[[129 127 123 138 119 121 129 122]
 [136 126 124 131 133 122 122 133]
 [136 124 114 137 121 123 127 122]
 [118 132 144 129 132 124 127 133]
 [126 128 127 124 133 135 130 128]
 [136 127 132 118 150 130 118 144]
 [123 130 134 114 143 142 130 133]
 [126 128 129 109 147 148 130 134]
 [141 123 112 115 144 143 127 132]
 [119 130 133 138 117 123 132 121]]
->
[[122 133 122 133 128 144 133 134 132 121]
 [129 122 127 127 130 118 130 130 127 132]
 [121 122 123 124 135 130 142 148 143 123]
 [119 133 121 132 133 150 143 147 144 117]
 [138 131 137 129 124 118 114 109 115 138]
 [123 124 114 144 127 132 134 129 112 133]
 [127 126 124 132 128 127 130 128 123 130]
 [129 136 136 118 126 136 123 126 141 119]]

[[106 114 131]
 [135 123 132]
 [136 136 124]
 [122 144 121]
 [109 115 132]
 [136 111 135]
 [141 137 127]
 [116 136 107]
 [124 120 149]
 [136 132 125]
 [134 135 111]
 [119 119 142]]
->
[[131 132 124 121 132 135 127 107 149 125 111 142]
 [114 123 136 144 115 111 137 136 120 132 135 119]
 [106 135 136 122 109 136 141 116 124 136 134 119]]

[[128 121 155 137 129 144 147 130 144 141 135 130 115]
 [111 125 148 135 122 140 129 122 153 151 115 152 139]
 [137 116 155 134 123 108 137 140 141 152 136 111 106]
 [145 121 148 134 128 116 141 131 131 137 137 111 111]]
->
[[115 139 106 111]
 [130 152 111 111]
 [135 115 136 137]
 [141 151 152 137]
 [144 153 141 131]
 [130 122 140 131]
 [147 129 137 141]
 [144 140 108 116]
 [129 122 123 128]
 [137 135 134 134]
 [155 148 155 148]
 [121 125 116 121]
 [128 111 137 145]]

[[121 126 125 134 127 129 119 134 128 124]
 [125 128 125 128 128 128 130 136 122 141]
 [140 131 126 138 104 140 142 115 136 149]]
->
[[124 141 149]
 [128 122 136]
 [134 136 115]
 [119 130 142]
 [129 128 140]
 [127 128 104]
 [134 128 138]
 [125 125 126]
 [126 128 131]
 [121 125 140]]

[[114 119 124 113 114 145 125 118 135 149 147]
 [147 136 131 128 136 127 132 127 134 105 102]
 [126 120 111 121 132 135 115 120 134 137 133]
 [132 124 134 153 141 102 131 141 113 114 119]
 [122 135 139 126 113 132 139 130 127 132 133]
 [128 120 127 131 137 125 125 127 128 127 128]
 [129 114 112 142 144 114 113 135 119 131 133]]
->
[[147 102 133 119 133 128 133]
 [149 105 137 114 132 127 131]
 [135 134 134 113 127 128 119]
 [118 127 120 141 130 127 135]
 [125 132 115 131 139 125 113]
 [145 127 135 102 132 125 114]
 [114 136 132 141 113 137 144]
 [113 128 121 153 126 131 142]
 [124 131 111 134 139 127 112]
 [119 136 120 124 135 120 114]
 [114 147 126 132 122 128 129]]

[[125 121 126 127 126 129 125]
 [134 123 130 125 135 125 131]
 [124 137 130 129 128 130 126]
 [131 104 120 122 142 119 110]]
->
[[125 131 126 110]
 [129 125 130 119]
 [126 135 128 142]
 [127 125 129 122]
 [126 130 130 120]
 [121 123 137 104]
 [125 134 124 131]]

[[137 135 136 143 130 129 129 124 150 128]
 [137 115 123 140 129 129 116 124 150 132]
 [137 120 141 119 130 129 122 124 150 126]
 [137 127 120 142 130 129 122 124 150 134]
 [121 136 129 127 130 134 122 124 150 142]
 [149 135 136 132 130 129 135 124 150 128]
 [137 135 136 144 130 129 129 124 150 128]]
->
[[128 132 126 134 142 128 128]
 [150 150 150 150 150 150 150]
 [124 124 124 124 124 124 124]
 [129 116 122 122 122 135 129]
 [129 129 129 129 134 129 129]
 [130 129 130 130 130 130 130]
 [143 140 119 142 127 132 144]
 [136 123 141 120 129 136 136]
 [135 115 120 127 136 135 135]
 [137 137 137 137 121 149 137]]
